After every row comes one of two labels: whether the row has a hidden trait. Each part has its own trait and labels.
In the rows, zero is written as 100.
[100 103 103 114 103  75  90 100  94  80 105 101  93  85  90 117  93  99
 118 103  85 129  91 120 112 119  98  88  71 108 107 107  91  88 104] : teku
[ 94  81 112  89  90  86 101 110  99 119  86  81 103  87 115  99 100  98
 120 113 128  53 115 104  99 110 105 103 130  88  84 103 107 105  93] : gof
[ 95  65 115  85  90 112 103 107  95  96  84 115 113  95 120 107  79 107
  82 107 133  67 109  97  90  85  75  90 137 100  82 114 107  81 102] : gof
[ 96 113  53  74 112  84  94  80  99 105  98 118 132 110  90  96  75  84
 101  86  96 145  82  71  83  12 118 115 120  73 127 100  91  83 113] : teku
[ 97 110 102  84 108  49  72  97  70  97 104  87  87 108 107 107 122  90
  99  99 101  63  86 122 116 123 110  97  56  97 111  96  72 111 105] : teku
[ 98  86 105  91  94 102  95 102  94  94  92 111 106  89 110 109  83 108
  96 104 115  99 102 100  98  95  91  95 114 100 100 112 104  89 100] : gof
[105  94  95 105  85 120 102  74  85 121  88 108  89 137 108 100  93  85
  89  95  93 100  95  89  90  84 111 106  95  90 116 103 122  98 110] : teku
[ 85  99 103 104 114 120  94 108 113  10 109 105  88 118 113  98 138  90
 122  95  92 162  85 115 113 159 124 103 111 109 123 132 101 114  81] : teku
[ 96  92 100 115 107 104  87 100 102  14 107 121  97  83  99 124  91 107
 129 101  77 149  83 122 114 137 104  86  94 112 118 143 105  84  97] : teku
[ 94  74 108  51 122 122  83 114  72  75 101 129 112 131 137 108  95 105
  38  86 133  81  78  89  90  98  58  75 121 114 107 124  73  90  95] : gof
[105 107 100 110 109  29  70  98  75  74 100  89  83  78  79 128  92 103
 121 107  83  80  87 137 121 113  90  84  22 109 101  94  70  88 112] : teku
[ 91 103 102 110 109 112 100 108 108  43 112 104 108 100 104 100 120  98
 120  97  89 138  93 110 108 151 113  97 116 107 112 120 104 106  90] : teku
[ 88 102 105 124 118 124 106 111 118   0 121 103  84  97 101  92 145  99
 135  95  68 176  87 122 120 190 127  97 108 119 117 134 106 120  74] : teku
[ 92 118  46  54 127  63  82  88 126  73 105 125 139  91  94 104  78  75
 109  86 107 154  73  70  85  35 119 112 122  73 126 115  77  73 110] : teku
[ 98 128 104  84 115  18  59  94  62  99 107  73  76 116 101 112 129  98
 104 103 101  48  83 136 125 136 108  97  10  99 109  87  60 118 107] : teku
[104  93  97 104 101  68  86 102 104  90 104 101  98  71  83 121  73 116
 118 108  79 105  96 127 112  82  85  87  58 108  98  94  88  75 107] : teku
[109  87 103 107  86 124 101  76  87 113  90 107  93 137 105  98  93  89
  98  98  94  89  96  89  91  77 111 113  91  91 117 101 126 102 109] : teku
[ 93  83  96  85 104  49  51  93  72  41 101 116  94 110 109 130  85  99
 110 104  99  78  76 126 114 115  96  82  69  98 117 124  82  79 106] : teku
[ 92  86 109  84  88  72  90 107  99  87  86 100 104  97 118 107  92  99
 113 112 132  64 106 109  97 105 102  97 133  89  88 111 105  97  95] : gof
[ 83 106 103 106 123 117  91 104 111  36 112 103  90 104 108  92 134  92
 115  94  86 141  88 111 108 147 115 103 110 106 117 121 101 120  85] : teku
[ 95  78 102 103 105 100  90  98  94  48 112 114  97 103 102 116  96  99
 117 103  89 123  85 116 109 111 102  90  98 101 111 125 101  86  98] : teku
[101  86 109  75 106 118  99 111  89 111  92 112 110 117 115 103 102 104
  65  94 111  87  97  90  90  87  69  85 121 100  94 104  91  92  96] : gof
[105  88 102 110  98 114  95  95  99  56  99 116  99 102 102 114  92  96
 108 100  89 124  92 107 101 107  95  92 103 103 110 118 109  84 105] : teku
[ 93  81 118  88  77  79 102 116 104 124  80  88 105  70 118  99  86  99
 109 116 146  27 119 101 103 125 107 104 143  86  73 101 111 102  95] : gof
[ 98 117 102  90 108  53  83  98  74 116 107  81  82 111 100 100 118  90
  96 100 101  72  93 117 115 114 107 102  48 100 108  84  78 115 102] : teku
[ 92  90 105  49 131 129  94 119  60  98 100 120 115 127 135 100 119 111
  23  81 112  93  85  79  86 115  51  78 118 120 105 104  66  97  92] : gof
[ 87  79 115  85  78  82  97 119 103 111  78  92 106  64 124  99  92  97
 118 117 148  36 115 108 100 103 106 102 144  85  75 110 108 107  93] : gof
[101 117  70  86 109  98 101  92 113 110 103 108 120  95  90  93  86  93
 101  92  93 120  91  80  90  87 110 113 118  84 112  95  91  92 107] : teku
[109  91  98 104  85 129 101  65  81 107  91 114  95 149 108 102  92  84
  87  97  93  95  90  84  90  60 117 112 105  86 122 107 126  98 112] : teku
[ 97  87 107  62 126 118  94 115  82 112 103 115 110 129 127  98 107 106
  36  84 117  97  86  85  91 105  61  82 111 114 105 105  73  86  94] : gof
[106  90  95 105  83 122  96  65  79  95  88 120  94 154 112 104  95  86
  88  92  95  95  89  86  87  50 115 111  96  85 127 111 126  93 113] : teku
[ 92  75 122  90  77  91 104 119 107 131  74  87 106  73 122  99  80 105
 107 120 153  17 128 105  94 100  99 103 153  87  61 106 110 104  95] : gof
[ 94 129  58  73 121  78  99  95 128 104 109 109 129  82  84  92  90  92
 103  94  95 135  88  74  86  48 115 111 123  81 112  93  84  87 107] : teku
[ 96  95 103 112 111 138 104 106 110  46 114 100  93 100 100  96 118 101
 122  97  87 134  97 107 108 133 112 102 105 109 106 119 100 111  91] : teku
[ 93  78 105  88  97 101  92 101  87  75  91 115 105 102 117 114  79  98
  96 104 115  82 100  95  94  82  89  90 118 100  99 121 104  87 102] : gof
[ 97  71 101 103  90 114  89  93  90  75  94 121 106 117 108 115  82  91
 102 100 102 100  91  99  92  75 100  94 106  97 112 122 112  78 102] : gof
[104  96  93  94  96 107  87  75  83  68  98 121 104 139 118 112  81  90
  96  97 103 110  84  92  92  89 108 104 103  88 121 112 113  88 108] : teku
[ 91 105 102 109 109 112  99 104 107  45 114 102  93  99 101  98 115 108
 123  97  85 136  91 109 107 142 111  98 109 110 110 117 103 109  91] : teku
[105  93  93  99 103  38  71 100  79  67 105 105  95  84  85 132  77 108
 124 105  83 100  84 129 116 112  82  77  48 109 102 110  75  68 113] : teku
[124 118  91 127  83 143 130  67 107 176  97  99 102 118  79  78  93  87
  80  95  79 123 113  66  83  50 114 125 106  89 108  70 134 106 115] : teku
[ 96  87 112  92  86  50  98 109 103 115  86  91  99  85 117  98  96 106
 115 113 133  50 114 102  99  92 106 104 124  91  81 104 107 103  96] : gof

[ 99 110 101 106 100 105  92 110 103 104  68  73  98  95  95 101  92  99
  99  97 110  96  89 105 100  86  99 112 116 112  96  93  99 114 106 109
  98 101 101  98 101 103 111 107 105  93  99  91 105  92  98  98  97  99
 100 102  96  97 108 114 113  96  96 106 101 103  96 102  97 103 103  93
 109  92 105  99 107 122  84 103 103  98  94  96 109  84 105  92  91  84
 114  91  92 109 115 101 100 109  98  77  93 117 102  87 102 106 111 106
  83 103 103  78  86 118  99  93  72 105  97  97 108  98  80  84 102 106
 104 105  95  99  94 102  97  93] : F
[ 91  96  77 114 104 112 100 105 102 129  66  88 105 106 117  99 106 106
  96 108 114  94 101 101  96  86  98 106  91 109  97 101  99 106 101 120
  82  97 101  95  98 106 111 100 132  88  96 106 102 108  87  73  94  96
  99  93 104 106 109 116  94  90  91 107  98 109 113 111 105 110  94  89
 122 122 101 102 105 149  85  88  92  97 113  96  83  85 126 122  92  94
 123 100  95 125 151 103 100 113  99  95 119 100  96  50  95  81 112 117
 112  96 106  96  96 119 104 113  44 101 102  97 120 117  85  59  96 100
  97 107 106 103  67 102 101  95] : F
[109  70 101  82  98  98  92  73 102  69 119 119  94  98  82  98 103 106
  95 103  84 109 109 103  99 121 106  82 102 100 101 107 104  78  93  94
 112  97  97 104 102 100  98  97  45 126 112 106  97 107 103 118 106  95
 102 108  98 104  76  67  92 107 101 101 100  93  96  96 115  80  98 109
  84 101  94  96  89  64 106 106 117 100 102 123  97 119  82  96 130 121
  71 107 121  79  52  98  94  92 107 109  92 115  94 123  96  96  92 100
 112 100 104 102 112  61  96 101 134  93 101 103  93  90 105 156  88  99
  93 101 101 101 113  94 102 100] : F
[ 94  77  90  84  85  99  88  81 102 123  65 147  98 101  92 103  92 113
  98 118  93 105  75  91 116  99 105  86  90  81 107 108  98  89 115 105
  99  77  87  98  82  99 100 105  97 116  99 124  92 121  96  90 102 103
 107 103 124 126  97 105  85  85 102  80  85  98  90 102 104 105 110  94
  99 111  92  97  80  97 104  96 106 106  96  91  82 121  99 122 137 108
  91 115 113 107  78  93  97 104 115 136 127 109  92  93 112  94  78 101
 115  87  98 151 141 102  92 111 111  85  98  95 125  97 104 141  98  96
  95  91  99 102  97  92 100 103] : F
[105  86 105  85  97 102  81  90 100  96  71 117  90 101  82 103  91 101
  97 112  82 105  82 102 104 101 105 100  91  83 104 105 103  92 101 104
  99  75  92  96  93 103 122 101  80 125  98 118  80 115 109 113 100 101
  98 108 126 108  82  90 100  88 103  92  91  92  81 100 111  87 115  98
  79 104  89  90  79 113 105 101 115 108  87  93  97 121  72 106 123 107
  87 116 113  97  77  95  91 104 111 132 106 136 100 106 111  96  94  74
 103  85 100 121 125 105 104 107 127  89  97 103 129  90  86 145  90  99
  99  98 103 101  96  97  95  94] : F
[ 94 105 100  95  96  95  92  99 103 112  76 113  95 101  97 105  89 101
 100 109 101  96  95 103 107  92 100  99  98  79 101 103  99  97 116 104
  96  81  96 100  91  99 108 109 111  99 100 117  75 114 100 105 105 106
  99 102 118 104  98 104  96  85 104  89  90 100  93 104  98 109 112  99
  93 109  94  95  93 120 109  94 106 105  94  89  85 110  93 122 114  92
 104 117  98 105  97  99  97 109 108 127 121 113 100  94 118  97  88  91
 100  81 100 132 129 107 103 105 101  85 101  99 120 106  86 110  92  96
 101  94 104 101  86  98 104 101] : F
[109  80  95  96 109 109  92  96  93 101  93 106 100 113  95 102 105  95
  97 109  87 104  95 100  92 107 101 106  70  93 104 106 105  88  81 103
  87  87 101  93 102 104 114  88  97 117  95 122  82 119 112 103  91  97
  93  98 119 106  77  93  95  93 101  96  98  95  91 101 112  85 106  98
  81 115  92  90  84 128 107  95 104 105  95  93  91 121  82 108 110 111
  94 119 110 105  89  97  91 101 105 152 110 118 106 107 100  85 110  63
 109  88 105 121 108 110 113 116 114  98  95 109 130  96  91 123  92  95
  98 101 109 105  83 101  91  96] : F
[ 90 131  97 128  97  89 135 129  93 119 155  76 123  98 141  97 115  92
 113  82 121  92 106  82 102  98  93 102 105 111 102  92  90 118 101  84
 100 138 112 103 103  92  45  92 160  60  88  77 146  58  93  60  94 109
 107  85  75  93 150 145  98 121 102 103 114 112 128  96  65 126  85 101
 134  88 123 124 133  60  95 101  59  87 111  94 117  59 147  84  28  86
 120  68  76 110 151 102 121  84  78  44  85  21 104 104  83 117  97 136
 105 129  86  90  63 103  87  89  71 129 103  91  47 111 153  10 145  98
 106  98  92  96 116 109 104 119] : H
[ 90 108  91 105  80  93 132 115  95 133 117 101 122  95 122  98 107 109
 113  93 115  98  72  71 120  96  99  96 107 114 109  97  87 112 109  86
 105 120 101 100  90  93  56  94 142  64  89  87 158  74  89  52  96 109
 117  89  87 117 154 144  86 120  99  91 103 112 117  96  76 127  92  92
 136  89 120 125 119  46  83 105  55  89 106  88 108  76 148  88  59  90
 108  82  98 113 123  94 118  87  92  66  93  24  94  97  95 118  80 153
 110 122  84  98  67 109  75  93  73 116  98  85  70 102 144  47 148  98
 102  94  85  96 126 101 100 110] : H
[102  83  97  92 107  97  94  74 107  78 114 122  89 101  91  99 100 106
  93 106  85 102 138 118  90 110 101  83 103  86  94 107 105  81 100 102
 104  96  98 107 105 101 112 106  72 123 117 109  75 118  98 131 111  96
  93 108  99  92  70  54  96  91 101 102  97  93 103 101 122  90  95 111
  78 112  85  93  88 104 116  93 115 105 113 123  79 124  84 116 158 125
  82 120 108  83  74 106  90 105 103 112 112 120  97 109 103  89  96  92
 117  87 109 112 127  70 109 109 127  84 109 106  93 107  82 141  66  98
  91 100 112 103  90  93 110  99] : F
[100 125  94 126 108  98 139 135  89 108 165  54 121 104 142  95 123  89
 112  79 119  95 113  82  89 102  92 107  88 124 101  94  95 115  74  91
  94 137 119  97 110  95  65  82 139  66  86  74 148  66  98  62  87 101
 101  87  71  89 148 126 100 124  98 115 120 112 119  96  78 117  83 100
 124  92 111 123 126  75  91 101  63  87 111  96 114  67 137  80  11  92
 117  77  82 109 147 103 115  82  76  50  85  27 108 106  72 111 118 119
 108 129  90  68  50 108  97  95  66 129 101  98  69 110 136  29 128  98
 105 105  96  98 108 108  98 112] : H
[ 92 100 102  89  82  82 115  85 104  93 142 135 100  91 100  99  99 108
 107  96  98 102 108  93 111 110 101  77 116  88 102 102  94  90 119  81
 118 107  97 111  93  91  75 108  95  96 112  94 122  90  89 101 112 105
 110 101  85 101 112  83  89 116 106  91  97 100 113  96  92 112  97 110
 108  94 103 110 104  48 112 103  93  99 108 109  95 104 107 101 103 106
  85  94 103  86  78 100 108  89 102  76  98  60  91 118 103 113  64 132
 116 104  92 124 111  69  84  93 125  94 109  94  53 105 136 104 108  96
  99  91  93  96 124  95 114 115] : F
[103 121 115 100 105 105  84 118  99 100  69  77  94 101  90 106  84  89
  99 102  98  95  85 108  99  88  99 122  97  94  99  95 102 117 101 109
  92  84 100  93 100 103 142 105 105  98  90 104  75 105 113 119  95 102
  91 106 117  96  92 117 125  87 102  98  96  98  80 100 100  96 114  96
  88  95  97  89  97 145  99 103 109 105  73  80 113 100  77  96 100  83
 113 106  93 105 104  98  94 108 104 123  97 136 111  93 113 102 119  65
  65  90 101  96 100 128 112  97  92  98  93 105 137  90  67 109  95 103
 108  99 101 101  90 106  92  90] : F
